Below are the code and all the weights of a small trained network. Each question names an input and a class and asks about switching units off, where a switched-off unit gives its printed mean instead of its output.

import numpy as np


def w(rows, s, z=0):
    codes = np.array(rows[::2]) - 128.0
    scale = np.full(codes.shape[1], s)
    scale[-1] = z or s
    return codes * scale


def f(y):
    return y / 2 * (1 + np.tanh(0.7978845608 * (y + 0.044715 * y**3)))


def log_softmax(a):
    a = a - a.max(-1, keepdims=True)
    return a - np.log(np.exp(a).sum(-1, keepdims=True))


def net(x, mask):
    res = np.array(x, float).reshape(1, 7) / 4 @ E
    y = f(res @ A[0][:, :-1].T + A[0][:, -1])
    res = res + np.where(mask, y, B[0][:, -1]) @ B[0][:, :-1]
    return log_softmax(res[-1] @ U[:, :-1].T + U[:, -1])


A, B = {}, {}
E = w([
[186,69,151,152,44,37,107],'x0',
[143,76,147,30,205,96,119],'x1',
[219,64,170,199,174,201,172],'x2',
[193,122,67,135,140,157,3],'x3',
[238,225,163,63,97,142,151],'x4',
[110,68,103,63,37,204,142],'x5',
[131,125,129,131,129,130,131],'x6',
],0.0079)
A[0] = w([
[60,192,98,80,157,150,128,105],'N1',
[195,185,132,94,89,140,121,115],'N2',
[115,62,117,43,25,215,155,110],'N3',
[139,130,127,153,203,233,173,112],'N4',
[191,34,144,84,206,123,168,205],'N5',
[139,114,161,140,195,199,156,120],'N6',
[141,195,158,200,178,58,139,195],'N7',
[184,201,106,87,104,136,168,3],'N8',
[121,141,139,143,184,204,153,113],'N9',
[140,96,158,70,191,154,129,106],'N10',
[165,145,160,249,88,205,153,108],'N11',
[132,86,137,99,87,3,122,179],'N12',
[175,173,146,102,110,144,138,28],'N13',
[70,188,112,98,149,158,112,40],'N14',
[110,159,92,110,170,187,149,87],'N15',
[61,61,121,166,150,129,109,44],'N16',
[84,76,112,162,132,138,115,68],'N17',
[199,55,178,178,85,100,144,86],'N18',
[68,144,190,108,104,97,254,117],'N19',
[156,119,160,234,106,198,151,88],'N20',
[99,59,82,182,151,124,156,81],'N21',
[142,133,81,119,141,159,51,72],'N22',
[160,158,99,129,128,160,12,69],'N23',
[87,206,74,147,61,114,128,196],'N24',
[127,172,123,208,113,144,139,129],'N25',
[114,113,118,151,47,228,151,111],'N26',
[63,89,65,157,144,100,97,105],'N27',
],0.0093,0.0055)
B[0] = w([
[109,114,82,164,57,99,117,196],'N1',
[156,170,112,127,129,158,177,199],'N2',
[141,64,89,172,255,56,164,250],'N3',
[162,121,104,151,70,57,123,211],'N4',
[43,188,118,50,129,156,68,255],'N5',
[114,134,109,127,79,97,95,191],'N6',
[150,70,76,165,228,125,133,248],'N7',
[185,190,177,88,121,109,210,167],'N8',
[146,113,99,176,55,83,139,180],'N9',
[63,154,139,101,123,116,114,179],'N10',
[52,156,127,57,136,119,91,219],'N11',
[99,136,88,139,82,114,107,239],'N12',
[198,188,206,127,158,95,234,150],'N13',
[120,154,142,160,81,47,106,162],'N14',
[129,115,95,223,84,90,138,166],'N15',
[207,224,174,106,120,127,181,175],'N16',
[208,172,166,113,149,115,188,157],'N17',
[140,121,74,173,43,63,133,204],'N18',
[136,45,191,182,107,253,79,243],'N19',
[77,133,147,29,108,133,84,195],'N20',
[189,200,157,89,103,147,205,172],'N21',
[114,74,183,173,108,149,119,169],'N22',
[158,76,245,158,118,180,77,189],'N23',
[64,156,97,52,147,130,83,233],'N24',
[81,113,138,89,179,123,111,179],'N25',
[136,106,106,112,186,107,110,205],'N26',
[193,220,176,93,119,174,212,199],'N27',
],0.0081,0.0077)
U = w([
[184,197,158,115,129,135,199,95],'0',
[92,147,110,101,113,111,92,182],'1',
[121,137,90,126,141,148,111,248],'2',
[126,128,88,191,51,56,118,75],'3',
[57,160,127,64,170,138,84,60],'4',
[144,91,100,169,247,90,137,86],'5',
[143,86,180,181,114,226,93,106],'6',
],0.013,0.012)

Each question gives the input, the list of numbers given to net, and the class t.
The units are the neurons (one row each of A and B). Each row of codes is followed by its name. A weight is (code - 128) times the scale printed after its matrix; where a second scale follows, it is the last column's (A, B and U).
mask holds one flag per neuron, in row order. A switched-off neuron (its flag False) gives its mean, the last column of its row in B, instead of its output. The means were averaged over made-up inputs and are rounded, as every weight is.
A unit's drop is (log p(t) with every unit on - log p(t) with that unit switched off) / (log p(t) with every unit on - log p(t) with every unit switched off).
The circuit of an input: a set's keep is (log p(t) with only the set's units on - log p(t) with every unit switched off) / (log p(t) with every unit on - log p(t) with every unit switched off). Starting from the 12 units with the biggest drops (on a tie, the unit counted first), units are removed one at a time, each time the one whose removal leaves the highest keep (on an exact tie, the one counted first), for as long as the keep stays at least 0.8.
units of the circuit, in order: the units of the circuit, biggest drop first
unit that matters most: the unit with the biggest drop
top k neurons: the k neurons with the biggest drops, biggest first
drop when u is switched off: that unit's drop, to one decimal
input [2,1,2,-6,-6,-6,3], class 0: units of the circuit, in order -> [N21, N16]
input [5,1,-7,-7,-1,8,4], class 5: units of the circuit, in order -> [N3]
input [6,8,2,2,0,6,6], class 4: top 2 neurons -> [N5, N4]
input [-8,2,6,-2,3,5,-2], class 3: top 2 neurons -> [N4, N9]
input [2,-6,7,-7,-3,1,4], class 1: units of the circuit, in order -> [N11, N20, N18]
input [4,8,8,6,-4,8,8], class 1: units of the circuit, in order -> [N5, N18]
input [-1,0,1,5,-2,-4,-4], class 6: top 2 neurons -> [N3, N23]
input [-3,1,8,-6,-5,3,-4], class 1: units of the circuit, in order -> [N5, N4, N20]
input [-8,5,-6,8,7,0,-1], class 3: units of the circuit, in order -> [N1, N14, N15]
input [-3,-5,8,-1,-2,6,-2], class 1: top 3 neurons -> [N20, N11, N4]
input [2,-7,4,0,2,7,1], class 4: units of the circuit, in order -> [N11, N20]
input [-1,-6,-7,-8,-8,-7,-7], class 0: top 2 neurons -> [N27, N16]
input [-3,6,-4,7,5,3,3], class 6: units of the circuit, in order -> [N23, N22]
input [2,-2,-6,2,3,8,-6], class 5: top 2 neurons -> [N3, N5]
input [4,-8,-2,5,2,4,-3], class 4: unit that matters most -> N24
input [1,-7,-7,8,-7,4,-3], class 6: top 2 neurons -> [N23, N22]
input [-7,-6,-3,-6,-5,4,-6], class 3: top 2 neurons -> [N1, N14]
input [7,3,6,0,3,6,-1], class 3: top 2 neurons -> [N18, N24]
input [-1,-1,7,-6,-6,-7,7], class 1: units of the circuit, in order -> [N20, N11]
input [0,8,-1,1,4,2,1], class 4: top neuron -> [N5]
input [4,-4,6,0,1,5,-2], class 1: top 4 neurons -> [N20, N11, N18, N7]
input [-1,-7,2,5,6,-2,-6], class 4: top 3 neurons -> [N11, N20, N25]
input [-5,-3,4,1,-8,7,8], class 0: top 2 neurons -> [N21, N16]
input [1,-5,2,4,-4,6,-3], class 5: top 3 neurons -> [N3, N5, N26]
input [1,5,8,-3,2,-4,-8], class 1: drop when N17 is switched off -> 0.0
input [-3,2,-1,-8,3,-1,-4], class 6: drop when N19 is switched off -> 0.5
input [5,-6,1,8,-5,-3,-2], class 6: units of the circuit, in order -> [N23]
